Below are the code and all the weights of a small trained network. Each question names an input and a class and asks about switching units off, where a switched-off unit gives its printed mean instead of its output.

import numpy as np


def w(rows, s, z=0):
    codes = np.array(rows[::2]) - 128.0
    scale = np.full(codes.shape[1], s)
    scale[-1] = z or s
    return codes * scale


def norm(h):
    return h / np.sqrt((h * h).mean(-1, keepdims=True) + 1e-5)


def f(y):
    return np.maximum(y, 0)


def log_softmax(a):
    a = a - a.max(-1, keepdims=True)
    return a - np.log(np.exp(a).sum(-1, keepdims=True))


def net(x, mask):
    res = np.array(x, float).reshape(1, 5) / 4 @ E
    u = 0
    for l in range(4):
        y = f(norm(res) @ A[l][:, :-1].T + A[l][:, -1])
        res = res + np.where(mask[u : u + 3], y, B[l][:, -1]) @ B[l][:, :-1]
        u += 3
    return log_softmax(norm(res)[-1] @ U[:, :-1].T + U[:, -1])


A, B = {}, {}
E = w([
[251,138,170,133,154,94,161,174,129,125,155],'x0',
[164,179,70,156,214,100,76,111,127,204,104],'x1',
[171,177,127,193,177,152,139,95,128,169,131],'x2',
[151,142,66,162,157,179,199,71,78,143,137],'x3',
[96,149,86,112,111,142,42,146,123,162,113],'x4',
],0.011)
A[0] = w([
[44,95,1,94,91,129,87,122,71,118,139,55],'L0N1',
[174,196,86,48,164,43,28,189,151,230,113,1],'L0N2',
[223,27,177,95,115,72,184,180,143,72,160,130],'L0N3',
],0.0061,0.0037)
B[0] = w([
[131,134,46,30,144,204,133,185,31,195,234,198],'L0N1',
[143,169,236,138,105,72,87,69,231,124,49,226],'L0N2',
[170,103,203,68,130,60,254,158,88,80,178,254],'L0N3',
],0.0079,0.0067)
A[1] = w([
[31,61,133,92,105,84,97,148,160,138,128,233],'L1N1',
[184,174,119,203,254,147,162,87,129,202,130,154],'L1N2',
[88,110,14,110,62,193,85,153,120,140,90,4],'L1N3',
],0.007,0.0036)
B[1] = w([
[27,69,191,2,179,72,64,93,137,173,54,230],'L1N1',
[195,179,71,241,170,121,74,17,133,6,120,254],'L1N2',
[138,47,72,165,110,234,120,156,101,175,250,180],'L1N3',
],0.0062,0.0071)
A[2] = w([
[168,121,149,66,103,145,90,133,102,202,156,252],'L2N1',
[70,109,147,94,94,90,70,148,148,110,114,57],'L2N2',
[157,218,105,255,60,175,79,85,187,128,51,28],'L2N3',
],0.0086,0.0027)
B[2] = w([
[171,158,215,228,87,92,124,183,96,136,59,221],'L2N1',
[66,160,100,194,117,37,51,75,197,108,113,221],'L2N2',
[179,87,117,150,105,232,254,129,107,122,193,254],'L2N3',
],0.0077,0.0067)
A[3] = w([
[198,213,64,219,240,151,157,3,139,127,123,88],'L3N1',
[193,212,103,222,206,127,78,91,124,156,134,62],'L3N2',
[88,72,42,39,209,49,137,91,83,55,81,3],'L3N3',
],0.0081,0.0051)
B[3] = w([
[203,201,65,251,155,118,105,201,217,205,160,250],'L3N1',
[121,167,154,198,115,157,75,122,187,208,117,197],'L3N2',
[228,132,136,194,161,129,141,130,141,149,86,139],'L3N3',
],0.011,0.012)
U = w([
[151,82,118,154,210,105,144,77,178,121,88,85],'0',
[72,127,199,91,75,63,75,93,201,117,66,167],'1',
[221,104,196,92,99,80,223,180,77,68,204,145],'2',
[186,188,93,213,117,167,90,128,172,189,180,161],'3',
[171,81,27,76,216,124,104,138,124,67,89,28],'4',
[172,93,7,10,229,125,103,122,150,73,115,8],'5',
[63,68,33,68,90,215,90,156,52,173,191,135],'6',
],0.016,0.017)

Each question gives the input, the list of numbers given to net, and the class t.
The units are the neurons (one row each of A and B). Each row of codes is followed by its name. A weight is (code - 128) times the scale printed after its matrix; where a second scale follows, it is the last column's (A, B and U).
mask holds one flag per neuron, layer by layer. A switched-off neuron (its flag False) gives its mean, the last column of its row in B, instead of its output. The means were averaged over made-up inputs and are rounded, as every weight is.
A unit's drop is (log p(t) with every unit on - log p(t) with that unit switched off) / (log p(t) with every unit on - log p(t) with every unit switched off).
The circuit of an input: a set's keep is (log p(t) with only the set's units on - log p(t) with every unit switched off) / (log p(t) with every unit on - log p(t) with every unit switched off). Starting from all 12 units, units are removed one at a time, each time the one whose removal leaves the highest keep (on an exact tie, the one counted first), for as long as the keep stays at least 0.8.
circuit, biggest first: the units of the circuit, biggest drop first
unit that matters most: the unit with the biggest drop
k most important neurons: the k neurons with the biggest drops, biggest first
drop when u is switched off: that unit's drop, to one decimal
input [2,3,-7,5,2], class 6: 4 most important neurons -> [L0N1 L3N1 L1N2 L0N3]
input [-5,-7,8,0,0], class 6: circuit, biggest first -> [L3N1 L1N2 L0N2]
input [-5,5,-3,1,1], class 6: circuit, biggest first -> [L0N1 L3N1]
input [0,2,-6,0,-1], class 2: unit that matters most -> L0N1
input [1,6,-5,0,8], class 1: circuit, biggest first -> [L0N2 L3N1]
input [0,-8,5,5,2], class 2: circuit, biggest first -> [L3N1 L1N2]
input [-3,-3,7,-7,-7], class 2: 2 most important neurons -> [L0N3 L0N2]
input [2,6,-2,-6,-6], class 1: 2 most important neurons -> [L0N2 L2N3]
input [-2,1,4,-6,-5], class 1: 2 most important neurons -> [L3N1 L1N2]
input [-8,-5,-7,0,1], class 6: 2 most important neurons -> [L0N1 L1N3]
input [0,0,6,-8,2], class 1: 2 most important neurons -> [L3N1 L1N2]
input [8,-5,2,-6,4], class 2: drop when L0N3 is switched off -> 0.2
input [4,8,-3,-7,7], class 1: drop when L3N1 is switched off -> 0.1
input [5,-1,-1,0,-1], class 2: drop when L3N3 is switched off -> 0.0
input [-7,-1,-5,0,3], class 6: most important neuron -> [L0N1]
